Below is a small trained network, with its code and all its weights. Each question gives an input and a class and asks what happens when units are switched off, that is, made to give their printed mean instead of their output.

import numpy as np


def w(rows, s, z=0):
    codes = np.array(rows[::2]) - 128.0
    scale = np.full(codes.shape[1], s)
    scale[-1] = z or s
    return codes * scale


def f(y):
    return np.maximum(y, 0)


def log_softmax(a):
    a = a - a.max(-1, keepdims=True)
    return a - np.log(np.exp(a).sum(-1, keepdims=True))


def net(x, mask):
    res = np.array(x, float).reshape(1, 7) / 4 @ E
    y = f(res @ A[0][:, :-1].T + A[0][:, -1])
    res = res + np.where(mask, y, B[0][:, -1]) @ B[0][:, :-1]
    return log_softmax(res[-1] @ U[:, :-1].T + U[:, -1])


A, B = {}, {}
E = w([
[178,40,66,143,135,220,147,96,105],'x0',
[134,132,126,127,122,126,140,134,121],'x1',
[176,150,76,42,49,113,65,25,121],'x2',
[175,161,126,162,141,132,11,224,86],'x3',
[152,85,207,2,136,164,123,186,115],'x4',
[64,72,8,49,209,81,117,140,97],'x5',
[141,68,181,135,141,50,123,62,16],'x6',
],0.0091)
A[0] = w([
[144,164,97,101,99,120,106,77,122,68],'neuron 0',
[96,145,108,120,130,138,110,129,152,2],'neuron 1',
[137,53,178,156,151,55,122,79,22,99],'neuron 2',
[147,161,101,98,111,138,98,94,152,91],'neuron 3',
[100,164,80,216,127,92,124,77,144,98],'neuron 4',
[137,155,172,136,111,171,120,108,149,79],'neuron 5',
[73,101,148,173,172,169,174,183,126,115],'neuron 6',
[100,158,97,115,124,162,168,140,188,83],'neuron 7',
[139,108,103,135,126,172,133,132,179,86],'neuron 8',
[117,181,62,96,126,187,124,191,197,47],'neuron 9',
[126,155,67,75,113,112,123,125,101,68],'neuron 10',
[165,76,92,132,115,201,138,112,111,121],'neuron 11',
[191,60,93,169,134,215,131,107,98,95],'neuron 12',
[71,85,33,78,169,67,127,180,110,114],'neuron 13',
[174,170,121,78,75,140,86,56,133,18],'neuron 14',
[84,99,162,193,176,122,161,168,136,6],'neuron 15',
[97,111,105,113,145,127,146,120,122,37],'neuron 16',
[128,152,68,226,111,104,120,92,120,72],'neuron 17',
[80,227,181,90,120,17,110,138,170,62],'neuron 18',
[184,153,229,183,62,173,133,91,147,77],'neuron 19',
[140,147,90,156,106,105,136,119,125,68],'neuron 20',
[190,155,96,163,131,127,34,200,83,111],'neuron 21',
[89,112,152,101,117,126,240,48,190,88],'neuron 22',
[148,94,216,6,118,172,128,169,121,58],'neuron 23',
],0.014,0.0021)
B[0] = w([
[153,81,123,170,117,99,126,166,156,182],'neuron 0',
[144,157,133,120,122,136,131,102,112,151],'neuron 1',
[197,203,168,84,6,126,75,83,107,243],'neuron 2',
[153,94,143,146,108,78,131,148,129,172],'neuron 3',
[178,101,154,73,163,198,180,160,118,211],'neuron 4',
[142,149,118,132,180,123,124,78,108,171],'neuron 5',
[161,65,119,170,115,49,139,161,161,210],'neuron 6',
[158,155,166,103,73,123,90,100,109,190],'neuron 7',
[143,159,137,108,79,125,132,114,109,170],'neuron 8',
[193,183,165,89,35,125,89,76,90,227],'neuron 9',
[144,115,127,168,162,81,131,116,155,178],'neuron 10',
[73,179,97,134,114,115,185,177,133,187],'neuron 11',
[36,193,94,123,94,108,199,170,123,202],'neuron 12',
[137,181,103,166,254,127,139,57,163,250],'neuron 13',
[154,60,136,185,112,59,136,168,163,203],'neuron 14',
[163,62,112,165,100,73,133,157,162,197],'neuron 15',
[108,142,144,148,158,132,107,120,130,161],'neuron 16',
[180,97,129,85,161,197,170,155,124,209],'neuron 17',
[35,193,69,128,70,126,217,180,115,217],'neuron 18',
[143,192,94,149,243,96,108,40,162,233],'neuron 19',
[156,120,129,101,142,152,137,138,133,160],'neuron 20',
[10,45,164,130,137,160,29,111,104,219],'neuron 21',
[23,67,149,134,142,168,9,135,90,222],'neuron 22',
[200,78,130,85,169,227,194,169,124,223],'neuron 23',
],0.019,0.018)
U = w([
[139,172,115,178,234,109,123,51,140,250],'0',
[195,41,169,55,155,253,206,204,84,36],'1',
[184,171,203,98,7,105,85,94,51,145],'2',
[165,11,145,225,82,20,141,197,165,92],'3',
[3,186,69,134,69,123,223,208,73,53],'4',
[2,27,188,145,135,180,23,140,38,185],'5',
],0.0087,0.0013)

Each question gives the input, the list of numbers given to net, and the class t.
The units are the neurons (one row each of A and B). Each row of codes is followed by its name. A weight is (code - 128) times the scale printed after its matrix; where a second scale follows, it is the last column's (A, B and U).
mask holds one flag per neuron, in row order. A switched-off neuron (its flag False) gives its mean, the last column of its row in B, instead of its output. The means were averaged over made-up inputs and are rounded, as every weight is.
A unit's drop is (log p(t) with every unit on - log p(t) with that unit switched off) / (log p(t) with every unit on - log p(t) with every unit switched off).
most important unit: the unit with the biggest drop
top k neurons: the k neurons with the biggest drops, biggest first
drop when u is switched off: that unit's drop, to one decimal
input [5,7,-6,-1,2,-1,-3], class 3: most important unit : neuron 6
input [3,-8,1,7,6,-3,5], class 5: top 3 neurons : [neuron 21; neuron 4; neuron 17]
input [7,-3,6,-5,4,2,3], class 4: top 2 neurons : [neuron 12; neuron 11]
input [7,-7,-6,-2,-3,-2,-3], class 4: top 4 neurons : [neuron 12; neuron 11; neuron 14; neuron 0]
input [-8,-1,2,-2,0,6,7], class 4: top 2 neurons : [neuron 18; neuron 9]
input [-3,-1,-7,8,-3,2,6], class 5: top 3 neurons : [neuron 21; neuron 14; neuron 9]
input [5,-7,-4,-8,-8,-3,7], class 1: top 3 neurons : [neuron 4; neuron 17; neuron 21]
input [-5,7,1,-7,7,-6,4], class 1: top 2 neurons : [neuron 23; neuron 21]
input [-3,-4,-5,7,-5,-5,-3], class 5: top 2 neurons : [neuron 21; neuron 13]
input [-6,-2,-7,1,1,-4,-5], class 3: top 3 neurons : [neuron 6; neuron 15; neuron 2]
input [-2,1,-2,-8,-4,6,-7], class 5: top 2 neurons : [neuron 22; neuron 2]
input [-5,-8,2,-6,6,2,4], class 1: top 2 neurons : [neuron 23; neuron 21]
input [-6,3,-8,6,-4,-6,2], class 3: top 3 neurons : [neuron 15; neuron 13; neuron 6]
input [1,-2,-7,-2,-6,0,3], class 3: top neuron : [neuron 15]
input [-7,-6,-5,-6,-2,-3,6], class 4: drop when neuron 7 is switched off : 0.2
input [5,-1,-3,-4,-5,4,-5], class 1: drop when neuron 19 is switched off : 2.0
input [5,7,3,3,4,3,1], class 4: drop when neuron 19 is switched off : 0.2
